In the rows, zero is written as 128.
Each row of numbers belongs to one of the things below and depends on some of the facts about them. Some rows are named. Which thing is each other row?

How the things are related:
ζ: belongs to class; ξ: points at
nebuplik	ζ	b; tetru	ζ	b; brogastik	ζ	b; fusku	ζ	a; rafal	ζ	a; klupa	ζ	a
pires	ζ	a; fliske	ζ	a; skudide	ζ	b; skibros	ζ	b; gridror	ζ	a; teplik	ζ	b
gruvi	ζ	a; fezek	ζ	a; lusesta	ζ	b; vora	ζ	b; neflu	ζ	a; medrita	ζ	a
flufus	ζ	a; grofer	ζ	b; kalik	ζ	a; zesi	ζ	b; kletrol	ζ	a; zosur	ζ	a
trenir	ζ	a; fleklek	ζ	a; ziruk	ζ	a; briplar	ζ	a; zusul	ζ	a; misel	ζ	a
gosabri	ζ	a; kemak	ζ	a; pabrik	ζ	a; skofil	ζ	a; zipli	ζ	b; vabas	ζ	a
stifo	ζ	a; stastiser	ζ	b; stebir	ζ	b; savubi	ζ	b; kugi	ζ	a; bitin	ζ	a
veplagun	ζ	a; keben	ζ	b; flestedre	ζ	a; kliro	ζ	a; vavim	ζ	b; borir	ζ	a
tuzek	ζ	b; puzam	ζ	b; stuga	ζ	a; tragel	ζ	a; dreko	ζ	a; gofis	ζ	b
vakle	ζ	a; milil	ζ	a; klidrur	ζ	a; plubrok	ζ	a; zolom	ζ	b; raplen	ζ	a
pokluk	ζ	a; druklan	ζ	b; dreflem	ζ	b; tazon	ζ	a; seflizas	ζ	a; vukeflem	ζ	a
bigek	ζ	b; fidul	ζ	a; nivi	ζ	b; plegor	ζ	b; botaflu	ζ	b; grutre	ζ	b
skati	ζ	b; monum	ζ	a; genir	ζ	a; droklen	ζ	b; tragrur	ζ	a; trini	ζ	a
mabrafi	ζ	b; bibril	ζ	a; kaner	ζ	b; brezer	ζ	a; bristu	ζ	b; dresti	ζ	b
greskek	ζ	b; defim	ζ	a; kalo	ζ	a; stadirar	ζ	b; kludra	ζ	a; zostom	ζ	a
runam	ζ	a; nodelil	ζ	b; sikla	ζ	a; vedipes	ζ	a; pladrok	ζ	a; nulon	ζ	a
bilor	ζ	b; brusti	ζ	b; plera	ζ	b; suse	ζ	a; grople	ζ	b; farer	ζ	b
banom	ζ	b; lopomi	ζ	a; flekogek	ζ	b; lofe	ζ	b; pigam	ζ	b; grune	ζ	b
bruvepil	ζ	a; plilivam	ζ	a; fuvan	ζ	a; digan	ζ	b; traplur	ζ	a; musal	ζ	b
rodu	ζ	a; gufo	ζ	a; stalu	ζ	b; skiplo	ζ	b; kostedel	ζ	b; lapo	ζ	b
nugi	ζ	a; ralavim	ζ	b; banis	ζ	b; duti	ζ	a; dradrim	ζ	b; brurir	ζ	b
tribrik	ζ	b; plabrun	ζ	a; raplol	ζ	b; rasur	ζ	a; koplalo	ζ	b; fazuk	ζ	a
getrikli	ζ	b; dudur	ζ	a; stenil	ζ	a; plodetu	ζ	a; fako	ζ	a; bresku	ζ	b
rostam	ζ	a; nuladir	ζ	a; dogur	ζ	a; liski	ζ	a; broru	ζ	b; skiklen	ζ	a
draskik	ζ	a; piris	ζ	a; sekles	ζ	a; nopluk	ζ	a; baranan	ζ	a; korel	ζ	a
gadro	ζ	b; vazaflal	ζ	a; kabor	ζ	b; debok	ζ	a; volas	ζ	b; droflos	ζ	b
klusam	ζ	a; sturas	ζ	b; fubom	ζ	b; ritu	ζ	b; dreti	ζ	b; bruzetol	ζ	b
klavezil	ζ	b; zagrem	ζ	b; bevisti	ζ	a; grunar	ζ	a; trebokir	ζ	a; skekle	ζ	b
paplir	ζ	b; klobri	ζ	a; bustum	ζ	b; mutrik	ζ	a; vestevan	ζ	a; debrol	ζ	a
pluseskim	ζ	a; garo	ζ	a; stazel	ζ	a; flalum	ζ	b; stolabom	ζ	a; kagru	ζ	a
niza	ζ	a; nifin	ζ	b; lagrik	ζ	a; likugres	ζ	b; zoken	ζ	a; grasi	ζ	b
gruflum	ζ	a; nufer	ζ	b; raflek	ζ	b; kluplil	ζ	a; nebuplik	ξ	grople; fusku	ξ	lagrik
rafal	ξ	bresku; klupa	ξ	kagru; pires	ξ	liski; fliske	ξ	kalik; skudide	ξ	ritu; skibros	ξ	lofe
gridror	ξ	vedipes; teplik	ξ	garo; fezek	ξ	borir; lusesta	ξ	pokluk; neflu	ξ	lusesta; medrita	ξ	dradrim
grofer	ξ	misel; kalik	ξ	gosabri; zesi	ξ	klidrur; kletrol	ξ	seflizas; zosur	ξ	vazaflal; fleklek	ξ	vavim
briplar	ξ	kalo; zusul	ξ	rodu; misel	ξ	nivi; gosabri	ξ	raplol; kemak	ξ	raflek; skofil	ξ	dreti
zipli	ξ	tetru; stifo	ξ	genir; stastiser	ξ	niza; stebir	ξ	kabor; savubi	ξ	grune; bitin	ξ	klusam
veplagun	ξ	flalum; keben	ξ	pluseskim; flestedre	ξ	skudide; kliro	ξ	stastiser; borir	ξ	bigek; tuzek	ξ	nulon
puzam	ξ	skibros; tragel	ξ	teplik; dreko	ξ	neflu; gofis	ξ	nebuplik; vakle	ξ	briplar; milil	ξ	grunar
klidrur	ξ	trebokir; zolom	ξ	likugres; raplen	ξ	nopluk; pokluk	ξ	mutrik; dreflem	ξ	vabas; tazon	ξ	fidul
seflizas	ξ	vukeflem; vukeflem	ξ	baranan; bigek	ξ	vestevan; fidul	ξ	digan; nivi	ξ	stalu; plegor	ξ	bibril
botaflu	ξ	veplagun; grutre	ξ	zostom; skati	ξ	zagrem; monum	ξ	tragrur; genir	ξ	botaflu; droklen	ξ	keben
tragrur	ξ	suse; trini	ξ	brurir; mabrafi	ξ	puzam; kaner	ξ	farer; brezer	ξ	vakle; bristu	ξ	stifo
dresti	ξ	dreko; greskek	ξ	sikla; defim	ξ	stenil; kalo	ξ	plegor; kludra	ξ	brusti; zostom	ξ	zipli
runam	ξ	tazon; nodelil	ξ	grasi; sikla	ξ	ralavim; vedipes	ξ	bristu; pladrok	ξ	gadro; nulon	ξ	bilor
bilor	ξ	kugi; suse	ξ	nufer; grople	ξ	grofer; farer	ξ	fako; lopomi	ξ	debok; flekogek	ξ	gofis
lofe	ξ	plubrok; grune	ξ	gufo; bruvepil	ξ	pigam; plilivam	ξ	kluplil; fuvan	ξ	rasur; digan	ξ	banis
traplur	ξ	flufus; musal	ξ	dogur; rodu	ξ	monum; gufo	ξ	gruflum; stalu	ξ	dreflem; skiplo	ξ	tribrik
kostedel	ξ	stuga; lapo	ξ	koplalo; banis	ξ	trini; duti	ξ	kemak; dradrim	ξ	runam; brurir	ξ	tragel
tribrik	ξ	fliske; plabrun	ξ	nuladir; rasur	ξ	zusul; koplalo	ξ	skekle; fazuk	ξ	dudur; stenil	ξ	dresti
plodetu	ξ	skati; fako	ξ	fezek; rostam	ξ	ziruk; nuladir	ξ	savubi; dogur	ξ	trenir; liski	ξ	gridror
broru	ξ	brogastik; skiklen	ξ	flestedre; draskik	ξ	klavezil; sekles	ξ	grutre; nopluk	ξ	nugi; baranan	ξ	kliro
korel	ξ	lapo; gadro	ξ	milil; debok	ξ	sturas; volas	ξ	stazel; droflos	ξ	musal; klusam	ξ	pabrik
fubom	ξ	debrol; ritu	ξ	piris; dreti	ξ	mabrafi; bruzetol	ξ	pires; klavezil	ξ	brezer; zagrem	ξ	gruvi
bevisti	ξ	rostam; grunar	ξ	kludra; trebokir	ξ	fusku; skekle	ξ	kaner; paplir	ξ	druklan; klobri	ξ	zoken
mutrik	ξ	greskek; vestevan	ξ	traplur; debrol	ξ	droklen; pluseskim	ξ	duti; stazel	ξ	bustum; flalum	ξ	stolabom
stolabom	ξ	zolom; kagru	ξ	klobri; niza	ξ	rafal; nifin	ξ	kostedel; lagrik	ξ	plabrun; likugres	ξ	zesi
zoken	ξ	bruvepil; grasi	ξ	banom; raflek	ξ	fuvan; kluplil	ξ	lopomi

Some rows with their names:
droklen: [180 169 119 160  62  88 116 158  78 142 129 120 127 154 126  70 187 163
  95  97 105 114 178 135 124 132 175 139 124 169 130]
gadro: [122 124 120 141 116  75 127 132  92 127 132 141 123 129 136  86 135 128
 114 110 118 138 136 134 125  89 134 159 119 152 144]
stifo: [105 173 133 134 147 145 147  97 188 123 147 124 119 134 131  69 103 177
 152 181 176 122 102  98  79 146  60  65 159 140 118]
bristu: [ 85 170 124 152 122  50 139 107 119 124 134 136 107 134 144   5  88 170
 126 160 171 136 117 102  63 103  78 125 149 189 157]
genir: [110 165 122 129 146 141 148  92 190 129 150 127 121 136 135  78 131 175
 153 172 168 113  99 109  86 144  60  62 146 127 110]
klupa: [139 134 138 125 140 172 131 129 159 123 140 126 133 127 121 152 128 133
 139 137 129 129 123 122 133 141 122 103 137 112 113]
grutre: [120 124 119 141 115  75 125 132  92 128 131 140 123 128 138  88 135 127
 114 110 119 136 135 134 124  92 134 159 118 152 143]
pabrik: [130 127 130  99 129 162 130 118 150 138  93 105 128 127 119 171 110 120
 136 148 148 112 123 129 124 190 130 110 138 108 126]
gruvi: [130 128 129  99 129 163 131 118 151 138  92 105 128 127 120 172 110 120
 137 148 148 113 123 128 124 189 130 109 139 108 126]
bilor: [117 123 115 133 112  71 124 128  89 132 114 133 120 129 137  95 130 123
 113 114 126 128 135 136 122 110 138 160 118 152 147]
draskik: [151 122 145 119 131 175 138 119 164 127 139 133 126 129 121 150 121 139
 152 139 131 142 126 131 146 133 127 110 136 111 114]
fazuk: [135 132 135 119 138 169 130 126 157 128 126 120 132 127 120 157 124 129
 139 140 134 123 123 124 133 154 124 104 137 110 116]
flekogek: [112 121 116 141 116  72 125 136  96 127 121 133 133 124 136  91 139 121
 110 110 117 141 143 141 118  86 127 155 129 150 147]
tazon: [176 124 167 138 171 156 100  79 197  93 154 148 133 124 150 175 158 124
  96 147 130 126 108 108  77 141 158 129 134 107  98]
greskek: [ 55 130 145 122  91 101 122 117  67 134 137 149 156 137 126 112 166 151
 100 108 116 113 134 114 153  86 109 189 104 147 163]
plabrun: [115 124 184 151 163 158  81 196 125 117 120 126 108 114 133 161  19 145
 165 104 117 159 141  86 155 144 127  65  99  93 104]
nebuplik: [ 95 116 105 151 120  68 124 147 118 121 102 121 168 109 135 102 155 104
  96  99 104 173 175 164  95  46 101 141 168 146 156]
gufo: [124 134 161 131 146 165 109 154 143 123 114 117 121 122 122 159  62 135
 148 131 135 140 132 102 135 161 128  92 129 111 119]
musal: [119 124 118 140 115  73 124 130  91 129 126 139 123 128 137  91 134 127
 113 113 121 132 135 135 122  98 135 159 118 151 145]
stenil: [ 99 135 158 117 125 191 130 121 146 125 151 133 154 132 113 164 147 150
 132 133 124 120 122 107 154 127 105 122 129 109 125]
flufus: [129 128 120 102 129 167 132 119 149 135  96 112 129 125 116 172  99 116
 135 147 151 109 124 128 125 190 132 111 135 110 119]

Which thing is each row?
No name comes twice in this set of rows, the named rows included.
[105 115  69 124 122  37 135  89 109 148 142 150 114 140 162  59 218 154
 129 106 123  93 111 162 118  90  83 114  80 124 112] -> flalum
[144 126 138 118 146 173 136 143 157 121 147 117 132 126 114 142 133 129
 135 128 126 130 112 117 136 142 125 102 141 109 123] -> kletrol
[ 85 114  97 154 121  67 122 151 128 119  89 111 187 100 135 108 163  93
  88  95 100 186 190 176  86  30  88 133 187 144 160] -> grofer
[ 58 129 148 125  93 103 123 119  68 131 144 154 156 137 126 108 166 152
 101 106 113 120 132 112 156  78 108 190 105 149 164] -> dresti
[135 118 127 137 126  61 108 104 106 118 118 144 121 128 152 107 146 117
  91 121 128 124 128 129  91 115 154 173 115 149 141] -> teplik
[120 137  96 115 146 136 146  85 183 138 154 135 123 139 143 105 190 166
 155 146 145  94  97 136 113 139  65  59 115  97  90] -> veplagun
[112  86  89 131 131  41 105 134  80 146 128 153 109 131 165 105 187 139
 137  67  93 108 127 161 156  88 114 112  47  97 100] -> zesi
[131 133 118 143 103  76 123 137  88 132 127 134 124 133 134  85 146 135
 109 109 118 129 144 134 124 105 143 154 119 155 141] -> fubom
[125 126 125 102 130 161 130 120 156 136  85 100 137 122 119 175 114 114
 132 145 145 120 132 135 119 180 123 105 150 107 129] -> vabas
[ 95 142  88 136 121  39 141  89 118 139 139 144 110 139 156  29 169 164
 127 135 148 107 109 137  87  97  73 116 112 154 130] -> botaflu
[124 133 144 121 134 180 131 125 153 125 143 128 140 130 119 157 133 138
 137 137 128 126 122 117 141 138 117 110 134 110 117] -> defim
[124 155 150 135 143 168 135 126 169 119 143 123 127 128 120 114  92 151
 144 158 151 138 118 100 108 142 103  92 156 131 122] -> pires
[112  94  68 123 125  36 123 106  96 151 139 154 113 137 167  88 227 145
 133  81 102  92 116 172 142  87  97 113  57 103 100] -> zolom
[166 127 157 133 162 157 105  89 187 102 144 141 134 125 144 172 152 125
 104 147 132 121 112 112  88 150 150 122 134 107 104] -> tragel
[155 115 134  96 155 171 146 168 149 118 147  96 127 123 100 130 139 118
 124 111 126 129  91 112 138 164 135 102 151 105 146] -> rafal

The same things again, as new rows of numbers:
Known rows:
vabas: [130 126 165 138 125  84 116 123 128 120 128 125 126 123 130 144 117 135
 121 131 124 124 118 146 118 117 130 133 144 121 143 110]
pires: [125 138 122 130 125 113 128 121 133 125 120 139 126 133 123 124 138 137
 119 125 122 129 130 132 124 121 131 125 132 122 135 137]
nuladir: [124 136 128 131 126 105 125 121 133 123 122 137 127 131 127 127 136 137
 119 126 122 127 129 133 124 122 132 125 134 121 135 132]
tetru: [115 123 149 124 128  91 122 126 124 107 159 131 126 133 143 128 118 144
 131 137 122 120 133 130 124 113 145 124 144 119 126 121]
kugi: [128 124 155 133 131 108 126 130 130 125 120 127 141 117 136 145 114 133
 126 134 126 119 118 134 114 117 132 130 143 119 150 109]
garo: [117 127 148 132 131  78 118 124 136 119 127 135 132 121 149 141 124 140
 126 128 119 119 127 142 122 121 134 124 146 114 134 115]
zagrem: [125 119 118 125 112 163 134 112 124 110 135 118 126 139 135 123 124 149
 137 134 114 145 137 139 133 119 122 137 134 141 116 134]
raflek: [124 128 124 122 119 154 135 124 122 109 144 123 133 134 129 125 128 143
 125 136 126 128 134 109 126 123 140 125 124 135 127 131]
pladrok: [136 139 104 130 121 149 140 119 129 135 110 138 125 141 101 112 140 131
 124 125 121 144 130 138 122 114 120 134 131 130 140 151]
piris: [122 133 157 135 118  79 107 117 133 105 133 123 121 121 145 148 135 145
 105 126 124 118 125 125 131 136 139 120 128 125 128 111]
flestedre: [127 141 131 132 116 110 119 116 132 113 126 128 120 131 126 132 145 142
 105 123 125 127 130 119 132 135 136 121 120 130 129 130]
fusku: [125 137 127 130 125 107 126 122 133 124 122 138 126 131 127 127 136 137
 119 126 122 128 130 133 124 122 132 125 134 121 135 133]
lofe: [134 130 146 127 110 149 127 121 115 100 153 111 123 135 116 132 129 142
 108 137 132 128 127  98 128 130 145 127 113 144 131 123]
dudur: [115 127 138 131 137  79 123 126 137 126 124 144 135 124 148 134 122 138
 135 128 117 120 129 150 119 112 131 125 153 108 136 122]
brurir: [117 128 120 121 124 129 133 123 126 112 148 134 128 140 134 116 128 144
 133 134 119 130 139 127 127 114 138 126 136 126 123 138]
ralavim: [123 120 160 126 130 109 128 132 119 110 156 125 135 127 135 134 109 138
 131 142 128 118 125 122 115 110 145 128 142 123 140 113]
lusesta: [128 128 132 123 128 140 140 132 118 118 148 131 133 137 115 118 119 134
 130 140 129 126 130 116 116 108 142 128 133 128 141 133]
zesi: [121 129 124 122 121 129 131 121 124 110 150 131 124 141 129 117 130 144
 127 134 122 131 138 123 128 117 139 126 132 129 122 137]
seflizas: [132 126 120 135 116 136 129 110 132 129 108 128 122 135 124 126 129 140
 132 125 112 148 129 162 129 117 109 141 142 132 128 135]
draskik: [132 143 100 129 118 143 135 116 132 129 113 138 120 142 107 112 148 137
 118 122 120 142 134 132 129 123 124 129 124 131 130 152]
fubom: [130 136  97 118 117 185 147 123 121 116 137 129 131 144 110 109 139 140
 124 133 126 137 139 102 127 121 136 126 115 140 128 151]

Which thing is each row?
No name comes twice in this set of rows, the named rows included.
[124 141  91 125 133 134 143 125 136 139 111 153 133 140 115 107 141 132
 133 124 118 136 137 139 120 109 125 127 138 116 137 156] -> fazuk
[128 124 128 123 125 157 142 129 119 118 142 126 137 135 121 122 118 137
 133 140 126 130 130 118 118 111 136 131 133 132 138 131] -> bilor
[141 146 122 135 113 120 127 114 125 128 123 133 105 148  87 111 146 133
 107 123 125 145 126 138 128 119 126 134 124 134 136 150] -> plilivam
[126 138  95 119 119 161 143 120 123 118 142 137 122 151 108 101 141 141
 126 131 123 140 143 117 130 115 136 126 123 134 123 158] -> bruzetol
[124 119 145 136 118 114 118 113 134 117 114 120 130 121 150 146 121 144
 130 128 113 134 125 153 129 125 117 135 144 129 128 112] -> gruvi
[133 132 103 120 123 186 152 128 118 125 135 131 135 144 103 107 128 134
 133 138 127 138 135 113 119 109 134 132 125 136 139 149] -> tuzek
[124 127  82 117 116 204 152 117 126 120 124 130 137 142 127 109 134 145
 141 132 116 146 144 122 131 118 122 132 125 140 119 153] -> skiplo
[133 126 163 137 125 107 123 127 126 121 124 122 134 119 127 147 116 132
 119 134 127 122 115 132 115 119 132 132 138 125 150 108] -> vazaflal

